Here is a tiny trained network, its code and every weight. The questions are about switching its units off for an input and a target symbol, where a switched-off unit gives its printed mean instead of its output.

import numpy as np


def w(rows, s, z=0):
    codes = np.array(rows[::2]) - 128.0
    scale = np.full(codes.shape[1], s)
    scale[-1] = z or s
    return codes * scale


def f(y):
    return y / 2 * (1 + np.tanh(0.7978845608 * (y + 0.044715 * y**3)))


def softmax(a):
    e = np.exp(a - a.max(-1, keepdims=True))
    return e / e.sum(-1, keepdims=True)


def log_softmax(a):
    a = a - a.max(-1, keepdims=True)
    return a - np.log(np.exp(a).sum(-1, keepdims=True))


def net(x, mask):
    ids = ['αβγδεζηθλξστφψω'.index(c) for c in x.split()]
    T = len(ids)
    res = E[ids] + P[:T]
    u = 0
    for l in range(3):
        q, k, v = (res @ M[l].T for M in (Q, K, V))
        z = softmax(np.where(np.tri(T) > 0, q @ k.T / 2**0.5, -1e9)) @ v
        res = res + np.where(mask[u], z, O[l][:, -1]) @ O[l][:, :-1]
        u += 1
        y = f(res @ A[l][:, :-1].T + A[l][:, -1])
        res = res + np.where(mask[u : u + 4], y, B[l][:, -1]) @ B[l][:, :-1]
        u += 4
    return log_softmax(res[-1] @ U[:, :-1].T + U[:, -1])


Q, K, V, O, A, B = {}, {}, {}, {}, {}, {}
E = w([
[34,168,178],'α',
[32,109,168],'β',
[117,135,121],'γ',
[130,152,78],'δ',
[122,138,123],'ε',
[101,125,103],'ζ',
[115,124,125],'η',
[88,128,140],'θ',
[63,173,156],'λ',
[111,102,119],'ξ',
[94,114,139],'σ',
[43,168,169],'τ',
[136,187,110],'φ',
[250,177,60],'ψ',
[62,52,111],'ω',
],0.021)
P = w([
[39,222,2],'0',
[40,135,157],'1',
[55,117,144],'2',
[98,94,113],'3',
[104,93,97],'4',
[106,89,101],'5',
[111,83,108],'6',
[113,90,91],'7',
[124,83,95],'8',
[109,95,91],'9',
[115,77,89],'10',
[117,101,82],'11',
[117,100,70],'12',
],0.0076)
Q[0] = w([
[122,92,177],'0.h0',
[98,174,251],'0.h0',
],0.014)
K[0] = w([
[105,116,188],'0.h0',
[2,89,219],'0.h0',
],0.0086)
V[0] = w([
[254,174,145],'0.h0',
[171,143,114],'0.h0',
],0.0072)
O[0] = w([
[166,167,206,1],'0.h0',
[254,152,80,103],'0.h0',
],0.0089,0.0044)
A[0] = w([
[249,116,81,93],'0.n0',
[122,40,201,207],'0.n1',
[99,192,138,44],'0.n2',
[93,206,68,254],'0.n3',
],0.012,0.0034)
B[0] = w([
[61,99,217,189],'0.n0',
[212,254,127,176],'0.n1',
[63,192,100,131],'0.n2',
[165,49,105,255],'0.n3',
],0.0066,0.0087)
Q[1] = w([
[35,81,67],'1.h0',
[168,138,250],'1.h0',
],0.012)
K[1] = w([
[135,124,9],'1.h0',
[167,141,243],'1.h0',
],0.016)
V[1] = w([
[19,155,164],'1.h0',
[92,1,131],'1.h0',
],0.0099)
O[1] = w([
[205,152,225,152],'1.h0',
[72,6,143,255],'1.h0',
],0.012,0.01)
A[1] = w([
[54,112,188,164],'1.n0',
[228,112,63,142],'1.n1',
[221,170,105,53],'1.n2',
[2,156,116,2],'1.n3',
],0.0096,0.00084)
B[1] = w([
[255,87,93,251],'1.n0',
[131,146,72,135],'1.n1',
[68,124,221,142],'1.n2',
[130,167,142,242],'1.n3',
],0.008,0.012)
Q[2] = w([
[170,1,44],'2.h0',
[226,194,224],'2.h0',
],0.0093)
K[2] = w([
[81,172,10],'2.h0',
[107,65,95],'2.h0',
],0.012)
V[2] = w([
[251,26,255],'2.h0',
[126,246,137],'2.h0',
],0.0091)
O[2] = w([
[189,2,234,173],'2.h0',
[176,144,162,4],'2.h0',
],0.0097,0.025)
A[2] = w([
[145,186,251,16],'2.n0',
[205,128,149,159],'2.n1',
[147,103,185,59],'2.n2',
[158,247,72,2],'2.n3',
],0.013,0.0032)
B[2] = w([
[46,78,137,168],'2.n0',
[29,160,81,191],'2.n1',
[201,255,62,251],'2.n2',
[152,133,225,216],'2.n3',
],0.0088,0.027)
U = w([
[135,85,179,221],'α',
[206,148,112,38],'β',
[113,104,112,168],'γ',
[124,143,81,155],'δ',
[154,132,193,85],'ε',
[160,139,116,200],'ζ',
[125,141,61,98],'η',
[118,180,98,112],'θ',
[159,137,121,187],'λ',
[148,65,175,4],'ξ',
[131,86,187,244],'σ',
[149,125,124,194],'τ',
[128,107,166,182],'φ',
[107,107,80,118],'ψ',
[57,41,254,129],'ω',
],0.0092,0.0037)

Each question gives the input, a string of symbols that net reads in full, and the target symbol t.
The units are the heads (2 rows each of Q, K, V and O) and the neurons (one row each of A and B). Each row of codes is followed by its name. A weight is (code - 128) times the scale printed after its matrix; where a second scale follows, it is the last column's (O, A, B and U).
mask holds one flag per unit, layer by layer, with each layer's heads first. A switched-off unit (its flag False) gives its mean, the last column of its rows in O or B, instead of its output. The means were averaged over made-up inputs and are rounded, as every weight is.
A unit's drop is (log p(t) with every unit on - log p(t) with that unit switched off) / (log p(t) with every unit on - log p(t) with every unit switched off).
The circuit of an input: a set's keep is (log p(t) with only the set's units on - log p(t) with every unit switched off) / (log p(t) with every unit on - log p(t) with every unit switched off). Starting from the 12 units with the biggest drops (on a tie, the unit counted first), units are removed one at a time, each time the one whose removal leaves the highest keep (on an exact tie, the one counted first), for as long as the keep stays at least 0.8.
units of the circuit, in order: the units of the circuit, biggest drop first
k most important neurons: the k neurons with the biggest drops, biggest first
top k neurons in layer l: the k neurons of layer l with the biggest drops, biggest first
input δ ζ δ δ ξ θ η, target θ: units of the circuit, in order : 2.h0, 1.h0
input β δ ε ξ ζ ξ δ ε φ, target β: top neuron in layer 0 : 0.n3
input β β β β ξ γ θ ε, target β: units of the circuit, in order : 2.n2, 1.h0, 2.h0, 0.h0
input β ζ λ η α β, target β: units of the circuit, in order : 2.n2, 1.h0, 0.h0, 2.h0
input ξ δ η, target ω: 2 most important neurons : 2.n2, 0.n1
input β δ δ δ α β ω δ, target β: units of the circuit, in order : 2.n2, 0.h0, 1.h0, 2.h0
input β ω α θ β φ α φ, target β: units of the circuit, in order : 2.n2, 1.h0, 2.h0
input δ β δ η ε ξ, target θ: units of the circuit, in order : 2.h0, 1.h0
input δ ε η β φ ε ψ, target ω: units of the circuit, in order : 2.n0, 0.n0, 0.h0
input φ δ λ δ δ ω β, target ε: top 3 neurons in layer 2 : 2.n3, 2.n2, 2.n1
input ζ ζ δ σ ω ξ α δ θ, target ψ: 4 most important neurons : 0.n0, 2.n3, 2.n2, 0.n3
input β δ ω, target β: units of the circuit, in order : 2.n2, 1.h0, 0.h0, 2.h0
input ζ β γ ε β, target ψ: 3 most important neurons : 0.n0, 2.n3, 2.n2
input ω θ φ, target ξ: 3 most important neurons : 2.n2, 1.n0, 0.n3
input φ ζ ω β λ φ η α σ, target ε: 2 most important neurons : 2.n3, 0.n3
input ξ ζ ε ζ, target ω: units of the circuit, in order : 2.n2
input δ ζ δ γ β δ φ, target θ: top 3 neurons in layer 0 : 0.n3, 0.n1, 0.n0
input ζ δ φ α, target ψ: top 3 neurons in layer 0 : 0.n0, 0.n3, 0.n1
input ξ θ δ ε δ, target ω: 3 most important neurons : 2.n2, 0.n1, 0.n0
input ω β β ω σ, target ξ: top neuron in layer 0 : 0.n3
input δ σ δ ε λ γ, target θ: top 2 neurons in layer 1 : 1.n0, 1.n1
input β λ ξ δ β ε λ δ β φ ξ λ, target β: 3 most important neurons : 2.n2, 1.n0, 0.n3
input β ξ ζ, target β: units of the circuit, in order : 2.n2, 1.h0, 2.h0, 0.h0
input δ ζ β δ β α η ζ ζ γ, target θ: 4 most important neurons : 0.n3, 1.n0, 2.n3, 0.n0
input ζ δ γ ξ δ ξ, target ψ: 4 most important neurons : 0.n0, 2.n3, 2.n2, 0.n3
input φ ε θ δ δ φ γ θ ω, target ε: 2 most important neurons : 2.n3, 2.n2
input δ β δ β δ ζ γ ω β δ β α, target θ: 2 most important neurons : 0.n3, 2.n3
input ζ γ γ α ζ ξ ζ, target ψ: 3 most important neurons : 0.n0, 2.n3, 2.n2
input ζ ω γ, target ψ: 2 most important neurons : 0.n0, 2.n3
